Here is a tiny trained network, its code and every weight. The questions are about switching its units off for an input and a target symbol, where a switched-off unit gives its printed mean instead of its output.

import numpy as np


def w(rows, s, z=0):
    codes = np.array(rows[::2]) - 128.0
    scale = np.full(codes.shape[1], s)
    scale[-1] = z or s
    return codes * scale


def norm(h):
    return h / np.sqrt((h * h).mean(-1, keepdims=True) + 1e-5)


def softmax(a):
    e = np.exp(a - a.max(-1, keepdims=True))
    return e / e.sum(-1, keepdims=True)


def log_softmax(a):
    a = a - a.max(-1, keepdims=True)
    return a - np.log(np.exp(a).sum(-1, keepdims=True))


def net(x, mask):
    ids = ['Φδζθλξ'.index(c) for c in x.split()]
    T = len(ids)
    res = E[ids] + P[:T]
    u = 0
    for l in range(3):
        r = norm(res)
        for j in range(3):
            rows = slice(2 * j, 2 * j + 2)
            q, k, v = (r @ M[l][rows].T for M in (Q, K, V))
            z = softmax(np.where(np.tri(T) > 0, q @ k.T / 2**0.5, -1e9)) @ v
            o = O[l][rows]
            res = res + np.where(mask[u + j], z, o[:, -1]) @ o[:, :-1]
        u += 3
    return log_softmax(norm(res)[-1] @ U[:, :-1].T + U[:, -1])


Q, K, V, O = {}, {}, {}, {}
E = w([
[115,136,4,103,163,140,114,161,83],'Φ',
[142,117,140,82,123,187,72,121,183],'δ',
[67,135,150,140,70,101,125,82,197],'ζ',
[132,105,126,172,196,155,135,62,155],'θ',
[123,208,125,155,130,195,127,83,76],'λ',
[184,210,141,152,110,116,159,202,174],'ξ',
],0.03)
P = w([
[182,102,145,101,164,111,146,135,49],'0',
[145,114,3,105,86,142,51,103,163],'1',
[148,150,77,40,120,147,95,108,168],'2',
[174,125,67,103,87,119,64,113,163],'3',
[165,147,89,91,98,146,102,130,160],'4',
[136,179,140,63,137,127,84,119,175],'5',
[177,130,28,153,92,119,90,122,206],'6',
[170,164,112,106,112,132,83,150,149],'7',
[175,174,125,104,121,121,96,137,176],'8',
[133,162,159,91,142,122,78,159,129],'9',
],0.012)
Q[0] = w([
[131,180,159,123,125,169,76,109,102],'0.h1',
[112,96,132,90,64,139,158,75,224],'0.h1',
[152,129,163,131,181,115,145,121,126],'0.h2',
[153,158,203,204,167,138,212,139,79],'0.h2',
[32,140,174,120,46,75,150,199,153],'0.h3',
[51,81,96,141,180,7,140,116,199],'0.h3',
],0.011)
K[0] = w([
[165,76,32,114,119,59,136,124,66],'0.h1',
[101,165,246,177,156,114,230,139,74],'0.h1',
[61,94,55,63,75,156,102,81,54],'0.h2',
[43,111,99,79,65,254,80,87,191],'0.h2',
[30,122,124,103,86,151,42,89,174],'0.h3',
[124,170,132,120,72,42,223,120,193],'0.h3',
],0.0085)
V[0] = w([
[101,211,2,135,130,122,66,47,138],'0.h1',
[154,115,69,186,112,93,74,129,216],'0.h1',
[88,70,141,120,163,88,114,87,44],'0.h2',
[210,86,206,129,169,113,187,101,123],'0.h2',
[176,97,97,69,132,177,115,214,75],'0.h3',
[109,161,121,169,115,85,167,176,204],'0.h3',
],0.0074)
O[0] = w([
[108,165,65,125,159,107,112,39,189,254],'0.h1',
[130,71,44,143,110,130,174,137,169,151],'0.h1',
[77,83,232,108,186,74,213,161,125,52],'0.h2',
[50,129,163,84,133,124,56,177,64,100],'0.h2',
[224,104,163,69,173,105,154,132,96,130],'0.h3',
[161,124,203,2,24,84,144,122,152,113],'0.h3',
],0.0095,0.0096)
Q[1] = w([
[104,91,171,97,100,98,141,150,219],'1.h1',
[104,122,199,115,178,73,139,111,72],'1.h1',
[148,164,99,123,105,144,132,132,109],'1.h2',
[11,67,50,101,149,161,92,123,160],'1.h2',
[141,127,148,193,154,93,94,81,203],'1.h3',
[113,173,122,122,203,105,52,137,125],'1.h3',
],0.012)
K[1] = w([
[123,114,155,80,90,75,136,167,103],'1.h1',
[125,123,119,165,141,15,149,72,168],'1.h1',
[137,199,168,162,92,160,125,180,65],'1.h2',
[86,7,127,99,157,121,175,138,130],'1.h2',
[35,64,144,128,172,115,122,128,86],'1.h3',
[146,142,150,109,192,127,91,147,99],'1.h3',
],0.012)
V[1] = w([
[171,155,107,150,175,118,81,196,79],'1.h1',
[72,159,108,103,76,182,157,101,188],'1.h1',
[147,75,93,157,127,142,175,140,171],'1.h2',
[44,127,134,83,168,2,116,224,91],'1.h2',
[64,112,168,169,186,150,79,149,61],'1.h3',
[124,153,110,111,9,108,145,182,191],'1.h3',
],0.0082)
O[1] = w([
[178,94,99,64,137,200,130,183,97,180],'1.h1',
[117,134,63,140,147,92,160,104,122,175],'1.h1',
[213,174,174,194,201,179,64,136,98,126],'1.h2',
[2,89,138,232,190,120,171,230,122,2],'1.h2',
[104,79,113,85,105,157,222,232,157,161],'1.h3',
[133,119,109,127,116,74,48,114,9,14],'1.h3',
],0.0074,0.0075)
Q[2] = w([
[149,254,83,116,136,127,77,56,102],'2.h1',
[160,156,84,91,200,223,113,34,221],'2.h1',
[111,52,76,40,109,126,87,158,150],'2.h2',
[146,145,72,150,140,184,102,66,200],'2.h2',
[63,160,113,152,158,142,175,146,124],'2.h3',
[137,228,85,183,114,142,106,124,139],'2.h3',
],0.013)
K[2] = w([
[67,65,196,202,142,155,160,142,94],'2.h1',
[115,137,246,203,143,139,164,191,57],'2.h1',
[182,70,86,65,95,93,126,173,172],'2.h2',
[194,181,119,157,71,116,175,213,177],'2.h2',
[177,191,125,129,79,146,160,114,118],'2.h3',
[120,142,150,117,109,206,180,173,67],'2.h3',
],0.012)
V[2] = w([
[48,107,104,160,214,140,124,1,210],'2.h1',
[75,214,156,84,62,189,136,124,73],'2.h1',
[189,119,63,42,1,83,154,228,250],'2.h2',
[129,139,46,146,197,26,97,118,106],'2.h2',
[202,167,154,106,242,17,200,110,49],'2.h3',
[208,96,91,164,80,66,85,224,202],'2.h3',
],0.007)
O[2] = w([
[135,142,33,79,253,140,160,96,150,133],'2.h1',
[126,28,118,135,119,47,43,127,122,159],'2.h1',
[140,172,251,166,195,107,24,197,127,253],'2.h2',
[44,127,111,123,126,99,132,216,117,126],'2.h2',
[80,91,155,166,83,219,197,99,106,126],'2.h3',
[128,189,136,189,55,125,72,176,105,94],'2.h3',
],0.011,0.012)
U = w([
[131,155,117,139,108,70,208,255,152,255],'Φ',
[154,6,182,116,153,124,126,101,181,73],'δ',
[61,114,167,123,38,86,134,132,153,222],'ζ',
[98,131,150,224,139,205,160,78,112,86],'θ',
[121,172,61,58,99,102,153,132,64,112],'λ',
[144,154,174,111,127,162,63,157,148,31],'ξ',
],0.0093,0.0034)

Each question gives the input, a string of symbols that net reads in full, and the target symbol t.
The units are the heads (2 rows each of Q, K, V and O). Each row of codes is followed by its name. A weight is (code - 128) times the scale printed after its matrix; where a second scale follows, it is the last column's (O and U).
mask holds one flag per head, layer by layer. A switched-off head (its flag False) gives its mean, the last column of its rows in O, instead of its output. The means were averaged over made-up inputs and are rounded, as every weight is.
A unit's drop is (log p(t) with every unit on - log p(t) with that unit switched off) / (log p(t) with every unit on - log p(t) with every unit switched off).
The circuit of an input: a set's keep is (log p(t) with only the set's units on - log p(t) with every unit switched off) / (log p(t) with every unit on - log p(t) with every unit switched off). Starting from all 9 units, units are removed one at a time, each time the one whose removal leaves the highest keep (on an exact tie, the one counted first), for as long as the keep stays at least 0.8.
circuit, biggest first: the units of the circuit, biggest drop first
most important unit: the unit with the biggest drop
heads that matter: for each layer, one digit per head in row order, 1 if its drop is at least 0.15 and else 0, layers parted by /
drop when u is switched off: that unit's drop, to one decimal
input θ δ δ Φ, target Φ: heads that matter : 110 / 011 / 000
input ξ ξ ξ δ θ δ λ θ ξ θ, target ζ: circuit, biggest first : [2.h1; 0.h1; 0.h3]
input ζ δ θ, target λ: circuit, biggest first : [2.h2; 1.h3; 2.h1]
input δ θ Φ λ θ Φ λ λ λ, target λ: circuit, biggest first : [2.h2]
input θ ξ λ ξ δ λ ξ ζ, target Φ: circuit, biggest first : [0.h2; 1.h3; 1.h2]
input ξ λ λ λ ζ θ ζ Φ, target ζ: circuit, biggest first : [0.h1; 2.h1; 0.h3]
input ξ δ ξ θ, target ζ: circuit, biggest first : [2.h1; 0.h3; 0.h1]
input ξ θ θ Φ θ λ θ ξ δ λ, target ζ: heads that matter : 100 / 000 / 100
input δ ζ ξ λ Φ ξ θ, target ξ: circuit, biggest first : [2.h3; 2.h2]
input ξ ξ θ δ ζ λ ξ λ ξ, target ζ: heads that matter : 100 / 001 / 100
input ξ ζ θ θ ζ θ λ, target ζ: circuit, biggest first : [0.h1; 2.h1; 0.h2]
input ζ Φ λ, target λ: heads that matter : 000 / 001 / 010
input Φ ζ λ Φ ζ, target θ: circuit, biggest first : [0.h2; 2.h1; 1.h2]
input θ θ ζ ζ δ ζ λ, target Φ: circuit, biggest first : [0.h2; 1.h3; 1.h2; 0.h1]
input θ λ λ θ ζ Φ Φ Φ, target Φ: heads that matter : 010 / 011 / 000
input λ λ θ ξ Φ Φ λ, target δ: circuit, biggest first : [2.h3; 2.h1; 0.h2]
input θ ζ λ λ Φ Φ λ θ ζ, target Φ: circuit, biggest first : [0.h2; 1.h2; 1.h3]
input θ Φ δ ζ Φ δ θ Φ δ, target Φ: most important unit : 0.h2
input Φ ξ θ λ δ ζ, target θ: heads that matter : 010 / 010 / 101
input ζ λ ξ, target λ: heads that matter : 010 / 111 / 100
input λ δ ξ ζ θ θ Φ λ ξ ξ, target δ: heads that matter : 110 / 000 / 101
input ξ ζ λ ξ Φ λ λ λ Φ, target ζ: drop when 2.h1 is switched off : 0.6
input λ λ ξ ζ ξ λ, target δ: drop when 0.h2 is switched off : 0.3
